Below is a small trained network, with its code and all its weights. Each question gives an input and a class and asks what happens when units are switched off, that is, made to give their printed mean instead of their output.

import numpy as np


def w(rows, s, z=0):
    codes = np.array(rows[::2]) - 128.0
    scale = np.full(codes.shape[1], s)
    scale[-1] = z or s
    return codes * scale


def norm(h):
    return h / np.sqrt((h * h).mean(-1, keepdims=True) + 1e-5)


def f(y):
    return np.maximum(y, 0)


def log_softmax(a):
    a = a - a.max(-1, keepdims=True)
    return a - np.log(np.exp(a).sum(-1, keepdims=True))


def net(x, mask):
    res = np.array(x, float).reshape(1, 3) / 4 @ E
    u = 0
    for l in range(3):
        y = f(norm(res) @ A[l][:, :-1].T + A[l][:, -1])
        res = res + np.where(mask[u : u + 5], y, B[l][:, -1]) @ B[l][:, :-1]
        u += 5
    return log_softmax(norm(res)[-1] @ U[:, :-1].T + U[:, -1])


A, B = {}, {}
E = w([
[61,90,115,104],'x0',
[132,81,164,47],'x1',
[3,197,34,83],'x2',
],0.0038)
A[0] = w([
[70,183,18,171,181],'L0N0',
[147,64,160,61,95],'L0N1',
[112,62,255,184,212],'L0N2',
[140,28,42,98,255],'L0N3',
[134,188,133,222,174],'L0N4',
],0.0052,0.0009)
B[0] = w([
[172,109,121,188,255],'L0N0',
[95,153,234,136,189],'L0N1',
[165,203,106,103,228],'L0N2',
[200,178,185,178,178],'L0N3',
[83,244,151,255,203],'L0N4',
],0.0043,0.004)
A[1] = w([
[118,184,165,180,133],'L1N0',
[85,127,112,130,6],'L1N1',
[111,182,50,149,208],'L1N2',
[254,95,164,59,94],'L1N3',
[175,122,178,58,222],'L1N4',
],0.0055,0.0014)
B[1] = w([
[131,87,109,201,235],'L1N0',
[100,41,45,127,142],'L1N1',
[245,129,116,3,252],'L1N2',
[24,147,199,60,235],'L1N3',
[30,163,160,102,226],'L1N4',
],0.005,0.0034)
A[2] = w([
[192,165,2,42,44],'L2N0',
[134,120,242,178,156],'L2N1',
[211,165,56,8,113],'L2N2',
[169,94,140,141,144],'L2N3',
[127,188,71,77,1],'L2N4',
],0.005,0.00075)
B[2] = w([
[107,2,118,58,234],'L2N0',
[101,121,117,88,253],'L2N1',
[102,76,108,179,211],'L2N2',
[91,123,77,112,146],'L2N3',
[145,103,125,158,187],'L2N4',
],0.0074,0.0032)
U = w([
[150,10,54,62,2],'0',
[108,134,233,36,160],'1',
[243,166,108,152,231],'2',
],0.011,0.00066)

Each question gives the input, the list of numbers given to net, and the class t.
The units are the neurons (one row each of A and B). Each row of codes is followed by its name. A weight is (code - 128) times the scale printed after its matrix; where a second scale follows, it is the last column's (A, B and U).
mask holds one flag per neuron, layer by layer. A switched-off neuron (its flag False) gives its mean, the last column of its row in B, instead of its output. The means were averaged over made-up inputs and are rounded, as every weight is.
A unit's drop is (log p(t) with every unit on - log p(t) with that unit switched off) / (log p(t) with every unit on - log p(t) with every unit switched off).
The circuit of an input: a set's keep is (log p(t) with only the set's units on - log p(t) with every unit switched off) / (log p(t) with every unit on - log p(t) with every unit switched off). Starting from the 12 units with the biggest drops (on a tie, the unit counted first), units are removed one at a time, each time the one whose removal leaves the highest keep (on an exact tie, the one counted first), for as long as the keep stays at least 0.8.
units of the circuit, in order: the units of the circuit, biggest drop first
top k neurons: the k neurons with the biggest drops, biggest first
k most important neurons of layer l: the k neurons of layer l with the biggest drops, biggest first
drop when u is switched off: that unit's drop, to one decimal
input [3,-4,1], class 2: units of the circuit, in order	(L0N0; L2N0)
input [-6,-1,-5], class 1: units of the circuit, in order	(L1N3; L0N0)
input [6,-5,-6], class 2: units of the circuit, in order	(L2N0; L0N2)
input [-4,0,5], class 0: top neuron	(L2N0)
input [-3,0,-1], class 2: top 2 neurons	(L0N4; L2N0)
input [0,-5,3], class 2: 2 most important neurons of layer 0	(L0N4; L0N0)
input [-6,-1,8], class 0: top 2 neurons	(L2N0; L1N2)
input [-3,-3,3], class 2: top 2 neurons	(L0N4; L0N0)
input [-1,-3,1], class 2: drop when L0N4 is switched off	0.3
input [-5,1,6], class 0: drop when L2N0 is switched off	0.1
input [-7,2,-8], class 1: drop when L1N3 is switched off	0.3
